Below is a small trained network, with its code and all its weights. Each question gives an input and a class and asks what happens when units are switched off, that is, made to give their printed mean instead of their output.

import numpy as np


def w(rows, s, z=0):
    codes = np.array(rows[::2]) - 128.0
    scale = np.full(codes.shape[1], s)
    scale[-1] = z or s
    return codes * scale


def f(y):
    return y / 2 * (1 + np.tanh(0.7978845608 * (y + 0.044715 * y**3)))


def log_softmax(a):
    a = a - a.max(-1, keepdims=True)
    return a - np.log(np.exp(a).sum(-1, keepdims=True))


def net(x, mask):
    res = np.array(x, float).reshape(1, 5) / 4 @ E
    y = f(res @ A[0][:, :-1].T + A[0][:, -1])
    res = res + np.where(mask, y, B[0][:, -1]) @ B[0][:, :-1]
    return log_softmax(res[-1] @ U[:, :-1].T + U[:, -1])


A, B = {}, {}
E = w([
[119,31,119],'x0',
[11,110,28],'x1',
[115,206,190],'x2',
[254,187,42],'x3',
[17,173,129],'x4',
],0.0078)
A[0] = w([
[118,84,35,167],'neuron 0',
[77,94,111,139],'neuron 1',
[93,169,151,199],'neuron 2',
[137,144,233,254],'neuron 3',
[168,61,171,124],'neuron 4',
[131,21,80,129],'neuron 5',
[114,139,147,142],'neuron 6',
[95,155,141,161],'neuron 7',
[119,56,86,155],'neuron 8',
[129,205,125,230],'neuron 9',
[103,61,59,150],'neuron 10',
[174,144,6,117],'neuron 11',
[143,162,45,162],'neuron 12',
[72,152,80,130],'neuron 13',
[151,161,77,133],'neuron 14',
[194,102,164,127],'neuron 15',
[137,203,244,189],'neuron 16',
[153,70,86,117],'neuron 17',
[106,26,89,151],'neuron 18',
[151,127,223,223],'neuron 19',
[188,89,156,130],'neuron 20',
[110,239,52,146],'neuron 21',
],0.015,0.0078)
B[0] = w([
[179,248,122,204],'neuron 0',
[72,126,164,171],'neuron 1',
[15,22,106,191],'neuron 2',
[127,14,97,244],'neuron 3',
[178,118,194,175],'neuron 4',
[86,196,207,199],'neuron 5',
[113,107,115,143],'neuron 6',
[38,114,112,165],'neuron 7',
[127,254,179,184],'neuron 8',
[98,65,63,215],'neuron 9',
[109,218,137,196],'neuron 10',
[181,147,119,215],'neuron 11',
[161,165,48,192],'neuron 12',
[112,129,99,178],'neuron 13',
[140,141,94,167],'neuron 14',
[125,58,180,190],'neuron 15',
[57,90,111,253],'neuron 16',
[92,155,132,172],'neuron 17',
[78,203,213,200],'neuron 18',
[147,6,99,225],'neuron 19',
[134,83,173,184],'neuron 20',
[124,124,23,210],'neuron 21',
],0.0078,0.013)
U = w([
[201,173,18,75],'0',
[114,75,109,158],'1',
[181,203,159,127],'2',
[72,90,120,211],'3',
[91,152,39,2],'4',
[73,255,127,138],'5',
[176,96,220,140],'6',
],0.0089,0.0047)

Each question gives the input, the list of numbers given to net, and the class t.
The units are the neurons (one row each of A and B). Each row of codes is followed by its name. A weight is (code - 128) times the scale printed after its matrix; where a second scale follows, it is the last column's (A, B and U).
mask holds one flag per neuron, in row order. A switched-off neuron (its flag False) gives its mean, the last column of its row in B, instead of its output. The means were averaged over made-up inputs and are rounded, as every weight is.
A unit's drop is (log p(t) with every unit on - log p(t) with that unit switched off) / (log p(t) with every unit on - log p(t) with every unit switched off).
The circuit of an input: a set's keep is (log p(t) with only the set's units on - log p(t) with every unit switched off) / (log p(t) with every unit on - log p(t) with every unit switched off). Starting from the 12 units with the biggest drops (on a tie, the unit counted first), units are removed one at a time, each time the one whose removal leaves the highest keep (on an exact tie, the one counted first), for as long as the keep stays at least 0.8.
units of the circuit, in order: the units of the circuit, biggest drop first
most important unit: the unit with the biggest drop
top k neurons: the k neurons with the biggest drops, biggest first
drop of u: that unit's drop, to one decimal
input [4,-3,6,5,-4], class 6: top 2 neurons -> neuron 21; neuron 2
input [4,-6,-5,7,-3], class 6: most important unit -> neuron 15
input [2,-6,4,8,8], class 4: units of the circuit, in order -> neuron 21; neuron 9
input [-8,-5,2,-3,-4], class 1: units of the circuit, in order -> neuron 19; neuron 3
input [-2,3,3,-1,-7], class 6: units of the circuit, in order -> neuron 21; neuron 16
input [8,-2,1,6,-1], class 6: units of the circuit, in order -> neuron 21; neuron 4
input [-4,1,3,2,3], class 4: top 2 neurons -> neuron 21; neuron 15
input [-6,2,-6,2,-7], class 2: top 2 neurons -> neuron 3; neuron 19
input [-2,4,0,-4,-3], class 5: drop of neuron 19 -> 0.1
input [0,7,6,1,6], class 4: drop of neuron 21 -> 0.3
input [6,4,6,-3,-7], class 6: drop of neuron 18 -> -0.1
